Here is a tiny trained network, its code and every weight. The questions are about switching its units off for an input and a class, where a switched-off unit gives its printed mean instead of its output.

import numpy as np


def w(rows, s, z=0):
    codes = np.array(rows[::2]) - 128.0
    scale = np.full(codes.shape[1], s)
    scale[-1] = z or s
    return codes * scale


def norm(h):
    return h / np.sqrt((h * h).mean(-1, keepdims=True) + 1e-5)


def f(y):
    return y / 2 * (1 + np.tanh(0.7978845608 * (y + 0.044715 * y**3)))


def log_softmax(a):
    a = a - a.max(-1, keepdims=True)
    return a - np.log(np.exp(a).sum(-1, keepdims=True))


def net(x, mask):
    res = np.array(x, float).reshape(1, 6) / 4 @ E
    u = 0
    for l in range(4):
        y = f(norm(res) @ A[l][:, :-1].T + A[l][:, -1])
        res = res + np.where(mask[u : u + 4], y, B[l][:, -1]) @ B[l][:, :-1]
        u += 4
    return log_softmax(norm(res)[-1] @ U[:, :-1].T + U[:, -1])


A, B = {}, {}
E = w([
[246,69,138],'x0',
[154,252,255],'x1',
[218,201,110],'x2',
[230,227,31],'x3',
[200,148,156],'x4',
[174,138,212],'x5',
],0.0074)
A[0] = w([
[155,250,162,193],'L0N0',
[39,148,95,38],'L0N1',
[220,89,57,250],'L0N2',
[169,125,53,197],'L0N3',
],0.021,0.0026)
B[0] = w([
[107,252,101,240],'L0N0',
[46,119,93,182],'L0N1',
[242,134,75,247],'L0N2',
[99,166,64,212],'L0N3',
],0.025,0.011)
A[1] = w([
[104,198,128,30],'L1N0',
[116,146,202,1],'L1N1',
[172,189,214,69],'L1N2',
[86,150,252,36],'L1N3',
],0.02,0.0032)
B[1] = w([
[67,167,192,253],'L1N0',
[231,109,66,142],'L1N1',
[151,192,173,205],'L1N2',
[146,3,192,198],'L1N3',
],0.017,0.005)
A[2] = w([
[203,169,228,174],'L2N0',
[184,215,194,36],'L2N1',
[217,131,252,253],'L2N2',
[173,159,181,28],'L2N3',
],0.014,0.0017)
B[2] = w([
[154,87,177,212],'L2N0',
[203,129,185,254],'L2N1',
[144,19,250,206],'L2N2',
[160,137,135,151],'L2N3',
],0.011,0.0042)
A[3] = w([
[147,204,127,124],'L3N0',
[113,172,136,1],'L3N1',
[146,144,143,19],'L3N2',
[178,248,204,123],'L3N3',
],0.014,0.005)
B[3] = w([
[118,160,180,207],'L3N0',
[187,182,67,122],'L3N1',
[130,121,44,111],'L3N2',
[56,134,252,255],'L3N3',
],0.017,0.0069)
U = w([
[88,150,96,89],'0',
[130,51,192,161],'1',
[2,46,100,5],'2',
[196,118,53,164],'3',
[69,206,152,137],'4',
[134,205,190,232],'5',
],0.02,0.0027)

Each question gives the input, the list of numbers given to net, and the class t.
The units are the neurons (one row each of A and B). Each row of codes is followed by its name. A weight is (code - 128) times the scale printed after its matrix; where a second scale follows, it is the last column's (A, B and U).
mask holds one flag per neuron, layer by layer. A switched-off neuron (its flag False) gives its mean, the last column of its row in B, instead of its output. The means were averaged over made-up inputs and are rounded, as every weight is.
A unit's drop is (log p(t) with every unit on - log p(t) with that unit switched off) / (log p(t) with every unit on - log p(t) with every unit switched off).
The circuit of an input: a set's keep is (log p(t) with only the set's units on - log p(t) with every unit switched off) / (log p(t) with every unit on - log p(t) with every unit switched off). Starting from the 12 units with the biggest drops (on a tie, the unit counted first), units are removed one at a time, each time the one whose removal leaves the highest keep (on an exact tie, the one counted first), for as long as the keep stays at least 0.8.
circuit, biggest first: the units of the circuit, biggest drop first
top k neurons: the k neurons with the biggest drops, biggest first
k most important neurons of layer l: the k neurons of layer l with the biggest drops, biggest first
drop of u: that unit's drop, to one decimal
input [-8,4,-6,-4,2,-1], class 2: circuit, biggest first => L0N0; L0N1
input [-3,-8,4,-8,8,-8], class 2: circuit, biggest first => L0N0
input [2,8,-3,-5,0,-6], class 1: circuit, biggest first => L0N3; L0N2; L1N3; L0N0
input [6,3,-3,0,5,-2], class 1: circuit, biggest first => L0N3; L2N2; L0N0
input [1,-1,-1,5,-2,-3], class 3: top 2 neurons => L0N2; L0N0
input [1,-7,0,1,-7,-4], class 3: top 3 neurons => L0N2; L0N0; L3N3
input [0,-6,-6,-4,8,-2], class 2: circuit, biggest first => L0N2; L0N0
input [-8,-8,0,5,-6,-8], class 2: top 2 neurons => L0N0; L0N1
input [8,-2,-6,-4,6,-2], class 1: 2 most important neurons of layer 0 => L0N3; L0N1
input [-2,7,-8,-5,6,-3], class 1: top 2 neurons => L0N3; L0N2
input [2,1,4,-1,-7,-5], class 3: top 2 neurons => L3N3; L0N0
input [6,-3,0,-4,-2,8], class 1: top 2 neurons => L0N3; L0N0
input [7,-1,-6,-8,0,-5], class 1: top 2 neurons => L0N3; L0N1
input [3,-3,-6,-3,6,0], class 1: circuit, biggest first => L0N0
input [3,0,5,0,2,-3], class 3: drop of L0N2 => 1.5
input [-8,-5,8,1,-3,-7], class 2: drop of L0N1 => 0.2
input [2,-1,7,-4,-6,-1], class 3: drop of L0N0 => 0.8
